[[108 109 139]
 [106 130 142]]
->
[[108 109]
 [106 130]]

[[128 157 150]
 [128 128 128]
 [128 128 128]
 [116 129 128]]
->
[[128 157]
 [128 128]]

[[122 104 119]
 [127 151 147]]
->
[[122 104]
 [127 151]]

[[115 112]
 [113 119]
 [108 105]
 [122 118]]
->
[[115 112]
 [113 119]]

[[130 121]
 [134  99]
 [100 116]
 [112 134]]
->
[[130 121]
 [134  99]]

[[127 147 153]
 [137 139 123]
 [133 123 112]]
->
[[127 147]
 [137 139]]
---
[[146 152 140]
 [113 107 119]
 [138 119 141]
 [112 106 119]]
->
[[146 152 140]
 [138 119 141]
 [113 107 119]
 [112 106 119]]

[[131 131 142 130 132 129]
 [130 136 132 127 138 126]
 [132 128 158 135 127 132]
 [128 123 136 131 122 131]
 [131 137 133 127 138 126]
 [128 122 135 131 120 131]]
->
[[131 137 133 127 138 126]
 [130 136 132 127 138 126]
 [131 131 142 130 132 129]
 [132 128 158 135 127 132]
 [128 123 136 131 122 131]
 [128 122 135 131 120 131]]

[[128 129 145 121 125]
 [115 130 123 127 154]
 [117 127 144 114 129]
 [137 132 101 138 128]
 [127 118 122 117 138]
 [120 128 117 146 136]]
->
[[137 132 101 138 128]
 [115 130 123 127 154]
 [128 129 145 121 125]
 [120 128 117 146 136]
 [117 127 144 114 129]
 [127 118 122 117 138]]

[[128 132 134 128 124 131 124 125 128 125 131 133 121 133]
 [128 122 133 129 149 130 129 131 130 126 129 125 132 130]
 [128 136 134 132 132 132 127 123 127 126 128 127 122 126]
 [129 135 132 128 143 126 126 114 126 132 133 129 120 128]]
->
[[128 136 134 132 132 132 127 123 127 126 128 127 122 126]
 [129 135 132 128 143 126 126 114 126 132 133 129 120 128]
 [128 132 134 128 124 131 124 125 128 125 131 133 121 133]
 [128 122 133 129 149 130 129 131 130 126 129 125 132 130]]

[[118 146 153 107 109 120 126 119]
 [117 132 115 145 117 132 123 146]
 [141 116 111 149 148 139 133 139]
 [140 117 111 148 147 138 133 139]
 [119 143 149 111 112 121 126 120]]
->
[[118 146 153 107 109 120 126 119]
 [119 143 149 111 112 121 126 120]
 [117 132 115 145 117 132 123 146]
 [140 117 111 148 147 138 133 139]
 [141 116 111 149 148 139 133 139]]

[[143 124 145 142 124 126 124 126]
 [130 125 130 130 125 113 125 108]
 [145 110 149 145 110 128 110 128]
 [132 123 132 132 123 134 123 135]]
->
[[130 125 130 130 125 113 125 108]
 [143 124 145 142 124 126 124 126]
 [132 123 132 132 123 134 123 135]
 [145 110 149 145 110 128 110 128]]

[[146 107 138 107 107 129 135 131 132]
 [153 110 120 139 151 134 136 116 145]
 [126 145 135 123 123 154 127  99 123]
 [143 141 119 109 130 141 126 130 147]
 [123 121 152 135 155 142 123 151 150]]
->
[[126 145 135 123 123 154 127  99 123]
 [143 141 119 109 130 141 126 130 147]
 [123 121 152 135 155 142 123 151 150]
 [153 110 120 139 151 134 136 116 145]
 [146 107 138 107 107 129 135 131 132]]
